Below are the code and all the weights of a small trained network. Each question names an input and a class and asks about switching units off, where a switched-off unit gives its printed mean instead of its output.

import numpy as np


def w(rows, s, z=0):
    codes = np.array(rows[::2]) - 128.0
    scale = np.full(codes.shape[1], s)
    scale[-1] = z or s
    return codes * scale


def norm(h):
    return h / np.sqrt((h * h).mean(-1, keepdims=True) + 1e-5)


def f(y):
    return y / 2 * (1 + np.tanh(0.7978845608 * (y + 0.044715 * y**3)))


def log_softmax(a):
    a = a - a.max(-1, keepdims=True)
    return a - np.log(np.exp(a).sum(-1, keepdims=True))


def net(x, mask):
    res = np.array(x, float).reshape(1, 2) / 4 @ E
    u = 0
    for l in range(2):
        y = f(norm(res) @ A[l][:, :-1].T + A[l][:, -1])
        res = res + np.where(mask[u : u + 4], y, B[l][:, -1]) @ B[l][:, :-1]
        u += 4
    return log_softmax(norm(res)[-1] @ U[:, :-1].T + U[:, -1])


A, B = {}, {}
E = w([
[93,120,21,79,2],'x0',
[41,221,158,114,18],'x1',
],0.0096)
A[0] = w([
[242,214,204,147,206,3],'L0N1',
[254,142,121,114,162,4],'L0N2',
[144,44,123,99,191,67],'L0N3',
[136,149,97,96,211,68],'L0N4',
],0.0095,0.0041)
B[0] = w([
[247,145,27,98,49,254],'L0N1',
[17,160,129,78,135,168],'L0N2',
[2,209,165,156,75,206],'L0N3',
[220,37,80,169,145,149],'L0N4',
],0.0083,0.0052)
A[1] = w([
[103,37,74,148,253,58],'L1N1',
[180,192,60,103,105,4],'L1N2',
[61,174,125,115,111,229],'L1N3',
[212,148,216,136,206,197],'L1N4',
],0.011,0.0035)
B[1] = w([
[25,211,234,142,105,212],'L1N1',
[150,85,191,176,254,212],'L1N2',
[172,84,150,143,213,255],'L1N3',
[58,57,36,47,35,236],'L1N4',
],0.0096,0.0057)
U = w([
[150,85,3,80,78,210],'0',
[30,196,206,124,124,201],'1',
[167,82,142,177,202,155],'2',
[149,198,108,198,112,2],'3',
],0.015,0.0055)

Each question gives the input, the list of numbers given to net, and the class t.
The units are the neurons (one row each of A and B). Each row of codes is followed by its name. A weight is (code - 128) times the scale printed after its matrix; where a second scale follows, it is the last column's (A, B and U).
mask holds one flag per neuron, layer by layer. A switched-off neuron (its flag False) gives its mean, the last column of its row in B, instead of its output. The means were averaged over made-up inputs and are rounded, as every weight is.
A unit's drop is (log p(t) with every unit on - log p(t) with that unit switched off) / (log p(t) with every unit on - log p(t) with every unit switched off).
The circuit of an input: a set's keep is (log p(t) with only the set's units on - log p(t) with every unit switched off) / (log p(t) with every unit on - log p(t) with every unit switched off). Starting from all 8 units, units are removed one at a time, each time the one whose removal leaves the highest keep (on an exact tie, the one counted first), for as long as the keep stays at least 0.8.
circuit, biggest first: the units of the circuit, biggest drop first
most important unit: the unit with the biggest drop
k most important neurons: the k neurons with the biggest drops, biggest first
top k neurons in layer l: the k neurons of layer l with the biggest drops, biggest first
drop of u: that unit's drop, to one decimal
input [-3,-7], class 1: most important unit : L1N1
input [2,-3], class 2: 3 most important neurons : (L0N3; L1N3; L1N4)
input [0,-4], class 1: 2 most important neurons : (L0N4; L1N1)
input [3,2], class 2: 3 most important neurons : (L1N3; L1N4; L1N1)
input [1,-3], class 2: top 3 neurons in layer 1 : (L1N3; L1N1; L1N4)
input [-5,4], class 0: circuit, biggest first : (L1N4; L0N3)
input [1,-4], class 1: top 2 neurons in layer 0 : (L0N1; L0N4)
input [0,-1], class 2: top 3 neurons in layer 1 : (L1N3; L1N1; L1N4)
input [1,-2], class 2: 2 most important neurons : (L0N3; L1N3)
input [6,-7], class 1: circuit, biggest first : (L0N1; L1N1)
input [-6,6], class 0: 2 most important neurons : (L0N3; L1N4)
input [-3,1], class 2: circuit, biggest first : (L0N1; L1N2)
input [3,0], class 2: 2 most important neurons : (L1N4; L1N2)
input [-7,-7], class 0: circuit, biggest first : (L1N4)
input [-8,-3], class 0: 2 most important neurons : (L1N4; L0N1)
input [0,2], class 2: 2 most important neurons : (L1N3; L1N1)
input [-6,-7], class 1: top 2 neurons in layer 0 : (L0N2; L0N3)
input [-1,0], class 2: 2 most important neurons : (L1N2; L1N4)
input [-1,2], class 2: 2 most important neurons : (L1N3; L1N1)
input [-8,-5], class 0: top neuron in layer 1 : (L1N4)
input [-6,5], class 0: 2 most important neurons : (L1N4; L0N3)
input [-5,1], class 0: drop of L1N4 : 0.2
